Here is a tiny trained network, its code and every weight. The questions are about switching its units off for an input and a target symbol, where a switched-off unit gives its printed mean instead of its output.

import numpy as np


def w(rows, s, z=0):
    codes = np.array(rows[::2]) - 128.0
    scale = np.full(codes.shape[1], s)
    scale[-1] = z or s
    return codes * scale


def norm(h):
    return h / np.sqrt((h * h).mean(-1, keepdims=True) + 1e-5)


def f(y):
    return np.maximum(y, 0)


def softmax(a):
    e = np.exp(a - a.max(-1, keepdims=True))
    return e / e.sum(-1, keepdims=True)


def log_softmax(a):
    a = a - a.max(-1, keepdims=True)
    return a - np.log(np.exp(a).sum(-1, keepdims=True))


def net(x, mask):
    ids = ['αεηλμπσψ'.index(c) for c in x.split()]
    T = len(ids)
    res = E[ids] + P[:T]
    u = 0
    for l in range(2):
        r = norm(res)
        for j in range(2):
            rows = slice(3 * j, 3 * j + 3)
            q, k, v = (r @ M[l][rows].T for M in (Q, K, V))
            z = softmax(np.where(np.tri(T) > 0, q @ k.T / 3**0.5, -1e9)) @ v
            o = O[l][rows]
            res = res + np.where(mask[u + j], z, o[:, -1]) @ o[:, :-1]
        u += 2
        y = f(norm(res) @ A[l][:, :-1].T + A[l][:, -1])
        res = res + np.where(mask[u : u + 4], y, B[l][:, -1]) @ B[l][:, :-1]
        u += 4
    return log_softmax(norm(res)[-1] @ U[:, :-1].T + U[:, -1])


Q, K, V, O, A, B = {}, {}, {}, {}, {}, {}
E = w([
[152,161,119,182],'α',
[141,82,106,103],'ε',
[157,94,89,163],'η',
[142,134,124,194],'λ',
[255,159,174,151],'μ',
[116,221,119,93],'π',
[114,148,79,159],'σ',
[60,115,142,104],'ψ',
],0.027)
P = w([
[98,159,160,254],'0',
[79,166,117,251],'1',
[104,167,118,229],'2',
[143,151,112,194],'3',
[163,128,107,161],'4',
[180,120,105,143],'5',
[188,112,103,121],'6',
[178,152,120,100],'7',
[190,141,110,71],'8',
[183,144,118,20],'9',
[174,148,128,26],'10',
[185,122,119,18],'11',
],0.0078)
Q[0] = w([
[75,114,89,168],'L0H0',
[102,129,129,122],'L0H0',
[144,132,193,141],'L0H0',
[108,113,39,179],'L0H1',
[100,58,167,63],'L0H1',
[191,152,5,122],'L0H1',
],0.021)
K[0] = w([
[76,144,88,121],'L0H0',
[114,168,130,123],'L0H0',
[112,128,190,135],'L0H0',
[138,171,117,192],'L0H1',
[155,108,248,155],'L0H1',
[218,229,43,96],'L0H1',
],0.019)
V[0] = w([
[146,105,137,146],'L0H0',
[211,95,243,112],'L0H0',
[214,156,98,101],'L0H0',
[93,150,98,103],'L0H1',
[128,181,4,165],'L0H1',
[121,138,110,127],'L0H1',
],0.019)
O[0] = w([
[88,143,114,125,133],'L0H0',
[144,245,85,238,65],'L0H0',
[162,185,66,51,143],'L0H0',
[117,104,153,53,166],'L0H1',
[215,61,82,18,254],'L0H1',
[128,118,132,106,148],'L0H1',
],0.012,0.016)
A[0] = w([
[202,225,172,75,254],'L0N0',
[162,150,19,82,53],'L0N1',
[135,136,76,2,74],'L0N2',
[66,93,139,83,151],'L0N3',
],0.015,0.0032)
B[0] = w([
[133,45,102,87,192],'L0N0',
[149,153,249,162,208],'L0N1',
[73,119,74,164,250],'L0N2',
[211,138,194,103,183],'L0N3',
],0.018,0.016)
Q[1] = w([
[133,131,159,86],'L1H0',
[79,111,113,170],'L1H0',
[173,94,133,131],'L1H0',
[114,115,159,144],'L1H1',
[121,101,125,253],'L1H1',
[171,136,132,143],'L1H1',
],0.029)
K[1] = w([
[43,124,120,91],'L1H0',
[172,85,93,217],'L1H0',
[149,190,117,93],'L1H0',
[137,145,213,110],'L1H1',
[64,1,240,213],'L1H1',
[98,91,124,109],'L1H1',
],0.019)
V[1] = w([
[253,144,178,142],'L1H0',
[200,170,45,56],'L1H0',
[100,182,242,89],'L1H0',
[172,199,165,116],'L1H1',
[194,128,192,170],'L1H1',
[197,129,38,183],'L1H1',
],0.024)
O[1] = w([
[223,162,180,212,233],'L1H0',
[158,250,106,148,254],'L1H0',
[59,118,229,159,187],'L1H0',
[164,113,167,47,116],'L1H1',
[223,171,161,127,244],'L1H1',
[180,62,86,100,247],'L1H1',
],0.02,0.005)
A[1] = w([
[199,165,137,47,193],'L1N0',
[71,140,30,138,107],'L1N1',
[6,48,118,148,253],'L1N2',
[151,79,128,40,176],'L1N3',
],0.023,0.0019)
B[1] = w([
[46,128,169,122,249],'L1N0',
[207,194,68,108,169],'L1N1',
[4,56,152,207,208],'L1N2',
[141,196,187,99,248],'L1N3',
],0.026,0.016)
U = w([
[157,175,176,193,26],'α',
[136,58,35,123,97],'ε',
[178,96,53,166,134],'η',
[195,11,60,49,204],'λ',
[141,156,111,155,3],'μ',
[61,195,2,138,163],'π',
[64,214,135,27,79],'σ',
[34,89,144,170,254],'ψ',
],0.0084,0.0034)

Each question gives the input, a string of symbols that net reads in full, and the target symbol t.
The units are the heads (3 rows each of Q, K, V and O) and the neurons (one row each of A and B). Each row of codes is followed by its name. A weight is (code - 128) times the scale printed after its matrix; where a second scale follows, it is the last column's (O, A, B and U).
mask holds one flag per unit, layer by layer, with each layer's heads first. A switched-off unit (its flag False) gives its mean, the last column of its rows in O or B, instead of its output. The means were averaged over made-up inputs and are rounded, as every weight is.
A unit's drop is (log p(t) with every unit on - log p(t) with that unit switched off) / (log p(t) with every unit on - log p(t) with every unit switched off).
The circuit of an input: a set's keep is (log p(t) with only the set's units on - log p(t) with every unit switched off) / (log p(t) with every unit on - log p(t) with every unit switched off). Starting from all 12 units, units are removed one at a time, each time the one whose removal leaves the highest keep (on an exact tie, the one counted first), for as long as the keep stays at least 0.8.
circuit, biggest first: the units of the circuit, biggest drop first
unit that matters most: the unit with the biggest drop
k most important neurons: the k neurons with the biggest drops, biggest first
k most important neurons of layer l: the k neurons of layer l with the biggest drops, biggest first
heads that matter: for each layer, one digit per head in row order, 1 if its drop is at least 0.15 and else 0, layers parted by /
input λ π η π α α, target π: circuit, biggest first : L0N2, L1H0
input η ε ε μ λ σ, target λ: heads that matter : 11 / 01
input ε μ η σ π η ψ ψ ε ψ μ, target ψ: circuit, biggest first : L0H1, L1H0
input ψ ε η ψ λ η ε μ η, target α: unit that matters most : L0H1
input ψ π α λ π, target π: 3 most important neurons : L0N2, L1N1, L0N1
input η ψ μ ψ μ η π η α, target π: circuit, biggest first : L1H0, L0H0, L0N3
input ψ σ ψ η λ α ψ ψ π, target ψ: heads that matter : 01 / 01
input ψ ε α λ ψ α π π η, target π: heads that matter : 10 / 11
input η λ μ ε ψ π ψ π ψ ψ λ μ, target ψ: circuit, biggest first : L0N2, L1H1
input λ ψ λ ε μ σ λ, target λ: circuit, biggest first : L0H0, L1H1
input η α η μ π π λ, target σ: 3 most important neurons : L0N1, L0N2, L1N0
input η λ π, target π: circuit, biggest first : L0N2, L1H1, L1N1
input ψ μ ε ψ σ η, target λ: circuit, biggest first : L0H0, L1H1
input ψ ε ψ ε μ η λ η, target α: heads that matter : 11 / 00
input λ σ α ψ λ π η σ η, target σ: 2 most important neurons of layer 1 : L1N3, L1N0
input ψ σ μ, target λ: unit that matters most : L0H0
input λ σ σ π ψ η μ ψ ε, target α: heads that matter : 01 / 00
input π π σ α μ σ α, target λ: circuit, biggest first : L1H1, L0H0
input σ σ μ, target λ: heads that matter : 01 / 01
input ε σ π σ π σ η, target σ: heads that matter : 11 / 10
input π π π μ α ψ ψ σ α, target λ: unit that matters most : L0H0
input η η ε μ α ε π μ, target π: 3 most important neurons : L0N2, L0N3, L0N0
input π ε ψ π π η, target π: 2 most important neurons of layer 0 : L0N2, L0N1
input λ ε σ π ε λ λ λ λ, target π: 3 most important neurons of layer 0 : L0N2, L0N3, L0N1
input σ σ σ α, target σ: 2 most important neurons : L1N2, L0N1
